Here is a tiny trained network, its code and every weight. The questions are about switching its units off for an input and a target symbol, where a switched-off unit gives its printed mean instead of its output.

import numpy as np


def w(rows, s, z=0):
    codes = np.array(rows[::2]) - 128.0
    scale = np.full(codes.shape[1], s)
    scale[-1] = z or s
    return codes * scale


def norm(h):
    return h / np.sqrt((h * h).mean(-1, keepdims=True) + 1e-5)


def f(y):
    return y / 2 * (1 + np.tanh(0.7978845608 * (y + 0.044715 * y**3)))


def softmax(a):
    e = np.exp(a - a.max(-1, keepdims=True))
    return e / e.sum(-1, keepdims=True)


def log_softmax(a):
    a = a - a.max(-1, keepdims=True)
    return a - np.log(np.exp(a).sum(-1, keepdims=True))


def net(x, mask):
    ids = ['γεζημσφψω'.index(c) for c in x.split()]
    T = len(ids)
    res = E[ids] + P[:T]
    u = 0
    for l in range(2):
        q, k, v = (norm(res) @ M[l].T for M in (Q, K, V))
        z = softmax(np.where(np.tri(T) > 0, q @ k.T / 2**0.5, -1e9)) @ v
        res = res + np.where(mask[u], z, O[l][:, -1]) @ O[l][:, :-1]
        u += 1
        y = f(norm(res) @ A[l][:, :-1].T + A[l][:, -1])
        res = res + np.where(mask[u : u + 12], y, B[l][:, -1]) @ B[l][:, :-1]
        u += 12
    return log_softmax(norm(res)[-1] @ U[:, :-1].T + U[:, -1])


Q, K, V, O, A, B = {}, {}, {}, {}, {}, {}
E = w([
[189,111,156,120,107,169,179],'γ',
[153,94,103,102,46,173,86],'ε',
[127,192,65,130,207,145,136],'ζ',
[192,87,93,80,189,145,100],'η',
[148,251,133,123,134,215,106],'μ',
[135,173,116,139,82,121,74],'σ',
[167,134,142,193,121,140,52],'φ',
[138,184,177,119,149,79,130],'ψ',
[102,147,68,167,145,158,128],'ω',
],0.024)
P = w([
[181,135,6,171,52,99,173],'0',
[165,157,98,200,104,154,107],'1',
[142,140,116,147,115,145,105],'2',
[125,125,126,121,128,148,91],'3',
[110,115,140,91,156,149,85],'4',
[101,101,153,78,159,147,75],'5',
],0.014)
Q[0] = w([
[118,144,190,185,141,114,204],'0.h1',
[42,121,7,199,197,154,158],'0.h1',
],0.016)
K[0] = w([
[249,204,95,180,80,98,122],'0.h1',
[183,129,26,153,113,48,155],'0.h1',
],0.015)
V[0] = w([
[217,170,174,98,69,37,190],'0.h1',
[83,120,112,151,142,8,4],'0.h1',
],0.015)
O[0] = w([
[47,62,209,126,182,144,218,194],'0.h1',
[1,160,123,102,88,125,109,6],'0.h1',
],0.011,0.0019)
A[0] = w([
[99,65,139,154,81,87,97,64],'0.n1',
[89,109,112,88,122,190,131,119],'0.n2',
[146,53,152,95,50,183,112,2],'0.n3',
[182,105,78,125,103,107,148,79],'0.n4',
[110,139,74,125,135,108,113,87],'0.n5',
[196,117,191,113,134,84,103,135],'0.n6',
[155,58,202,162,43,187,173,100],'0.n7',
[134,167,156,150,136,169,90,132],'0.n8',
[133,161,138,137,124,5,174,168],'0.n9',
[102,188,143,141,109,184,167,161],'0.n10',
[143,98,186,74,108,179,76,125],'0.n11',
[131,108,129,176,162,150,123,175],'0.n12',
],0.02,0.0064)
B[0] = w([
[70,67,92,71,166,58,109,148],'0.n1',
[146,145,101,165,130,114,64,173],'0.n2',
[70,186,77,107,40,194,166,165],'0.n3',
[94,91,144,157,132,67,80,235],'0.n4',
[177,159,140,178,183,136,153,199],'0.n5',
[196,119,188,142,93,166,150,204],'0.n6',
[253,130,173,95,80,71,152,204],'0.n7',
[117,158,101,124,97,42,115,255],'0.n8',
[36,103,203,128,122,127,197,152],'0.n9',
[100,88,123,140,129,87,90,235],'0.n10',
[156,73,204,67,83,115,141,200],'0.n11',
[158,124,146,69,155,86,183,211],'0.n12',
],0.02,0.0068)
Q[1] = w([
[131,81,221,57,8,142,66],'1.h1',
[188,221,156,33,150,105,87],'1.h1',
],0.017)
K[1] = w([
[116,221,235,56,127,158,73],'1.h1',
[132,142,91,72,197,253,76],'1.h1',
],0.019)
V[1] = w([
[153,137,93,49,234,58,153],'1.h1',
[176,3,92,66,115,88,62],'1.h1',
],0.018)
O[1] = w([
[139,108,160,106,46,200,71,209],'1.h1',
[116,149,168,188,196,249,124,254],'1.h1',
],0.011)
A[1] = w([
[124,156,152,94,110,129,116,139],'1.n1',
[146,149,144,99,130,160,198,162],'1.n2',
[53,139,218,125,125,120,221,94],'1.n3',
[137,116,158,135,96,109,133,106],'1.n4',
[97,117,98,86,2,193,154,45],'1.n5',
[68,162,140,127,85,121,119,85],'1.n6',
[122,96,134,115,203,136,134,94],'1.n7',
[134,158,122,155,133,182,147,1],'1.n8',
[80,163,141,127,105,150,93,92],'1.n9',
[131,125,118,143,171,106,114,133],'1.n10',
[154,60,101,69,163,87,115,80],'1.n11',
[154,148,126,129,176,98,175,124],'1.n12',
],0.029,0.0051)
B[1] = w([
[84,84,142,131,129,136,165,192],'1.n1',
[164,113,98,67,117,47,115,192],'1.n2',
[131,244,219,22,89,101,114,254],'1.n3',
[104,120,121,116,174,176,111,204],'1.n4',
[52,90,69,56,5,147,75,244],'1.n5',
[197,113,182,124,151,185,114,212],'1.n6',
[196,120,108,146,127,192,144,175],'1.n7',
[72,115,167,169,108,114,58,148],'1.n8',
[99,149,78,99,131,108,192,218],'1.n9',
[112,128,153,97,109,120,165,189],'1.n10',
[101,86,77,140,224,81,80,159],'1.n11',
[113,75,137,184,85,118,174,174],'1.n12',
],0.031,0.0098)
U = w([
[254,3,125,58,137,97,189,11],'γ',
[102,27,71,68,41,157,120,160],'ε',
[101,58,82,110,236,65,103,230],'ζ',
[189,91,160,185,137,214,80,115],'η',
[207,200,30,142,114,102,110,54],'μ',
[145,122,51,105,183,204,242,185],'σ',
[3,168,138,195,144,128,117,16],'φ',
[93,161,204,25,177,108,182,170],'ψ',
[98,81,139,206,87,76,221,254],'ω',
],0.0085,0.0021)

Each question gives the input, a string of symbols that net reads in full, and the target symbol t.
The units are the heads (2 rows each of Q, K, V and O) and the neurons (one row each of A and B). Each row of codes is followed by its name. A weight is (code - 128) times the scale printed after its matrix; where a second scale follows, it is the last column's (O, A, B and U).
mask holds one flag per unit, layer by layer, with each layer's heads first. A switched-off unit (its flag False) gives its mean, the last column of its rows in O or B, instead of its output. The means were averaged over made-up inputs and are rounded, as every weight is.
A unit's drop is (log p(t) with every unit on - log p(t) with that unit switched off) / (log p(t) with every unit on - log p(t) with every unit switched off).
The circuit of an input: a set's keep is (log p(t) with only the set's units on - log p(t) with every unit switched off) / (log p(t) with every unit on - log p(t) with every unit switched off). Starting from the 12 units with the biggest drops (on a tie, the unit counted first), units are removed one at a time, each time the one whose removal leaves the highest keep (on an exact tie, the one counted first), for as long as the keep stays at least 0.8.
units of the circuit, in order: the units of the circuit, biggest drop first
most important unit: the unit with the biggest drop
top k neurons: the k neurons with the biggest drops, biggest first
top k neurons in layer l: the k neurons of layer l with the biggest drops, biggest first
input ζ ζ γ φ, target γ: top 3 neurons => [0.n6 1.n3 1.n5]
input ε ζ μ γ ζ, target ε: most important unit => 1.h1
input η σ ζ, target η: top 3 neurons => [1.n8 1.n7 1.n5]
input ω ω ε μ, target ω: top 4 neurons => [0.n3 0.n10 0.n8 1.n3]
input μ η σ ε σ ω, target μ: top 3 neurons => [0.n6 1.n5 0.n5]
input η η ω ε ζ, target η: top 2 neurons => [0.n11 0.n7]
input ω ζ ζ μ ε φ, target ω: top 2 neurons in layer 1 => [1.n12 1.n3]
input γ ψ ω γ ω μ, target μ: top 4 neurons => [1.n5 1.n3 0.n8 1.n6]
input φ γ μ φ, target η: units of the circuit, in order => [1.n3 1.n5 1.n2]
input ζ ζ ω ψ ω, target ζ: top 3 neurons => [0.n12 0.n8 1.n11]
input ζ φ σ σ ω φ, target μ: top 2 neurons => [1.n5 1.n3]
input σ μ ζ ω, target σ: top 2 neurons => [0.n1 0.n2]
input γ ε ζ ζ μ, target ε: top 4 neurons => [0.n8 0.n10 0.n4 1.n3]
input σ μ η, target η: most important unit => 0.n10
input ω η ψ ε σ, target ω: top 3 neurons => [0.n3 0.n8 1.n12]
input ζ ζ σ ζ, target ζ: top 2 neurons in layer 0 => [0.n8 0.n9]
input γ ζ ω μ, target μ: top 2 neurons => [0.n7 1.n5]
input ε μ σ η φ, target φ: top 2 neurons => [1.n8 1.n3]
input ω ω σ ψ σ, target ζ: top 3 neurons in layer 0 => [0.n2 0.n1 0.n9]
input ζ η ε φ η ω, target ζ: top 2 neurons in layer 0 => [0.n11 0.n12]
input μ σ μ ζ, target μ: most important unit => 0.h1
input ζ ζ φ φ, target σ: top 2 neurons => [1.n9 1.n3]
input η μ η ε ψ ω, target η: top 2 neurons in layer 1 => [1.n8 1.n7]
input ζ η σ, target φ: top 3 neurons in layer 0 => [0.n9 0.n4 0.n8]
input ψ σ ω γ ε φ, target ω: top 3 neurons in layer 0 => [0.n8 0.n3 0.n4]
input η ζ φ σ, target σ: top 3 neurons in layer 1 => [1.n9 1.n3 1.n5]
input φ μ σ, target η: most important unit => 0.h1
input σ ω ζ ε ω, target σ: top 3 neurons in layer 1 => [1.n3 1.n5 1.n7]
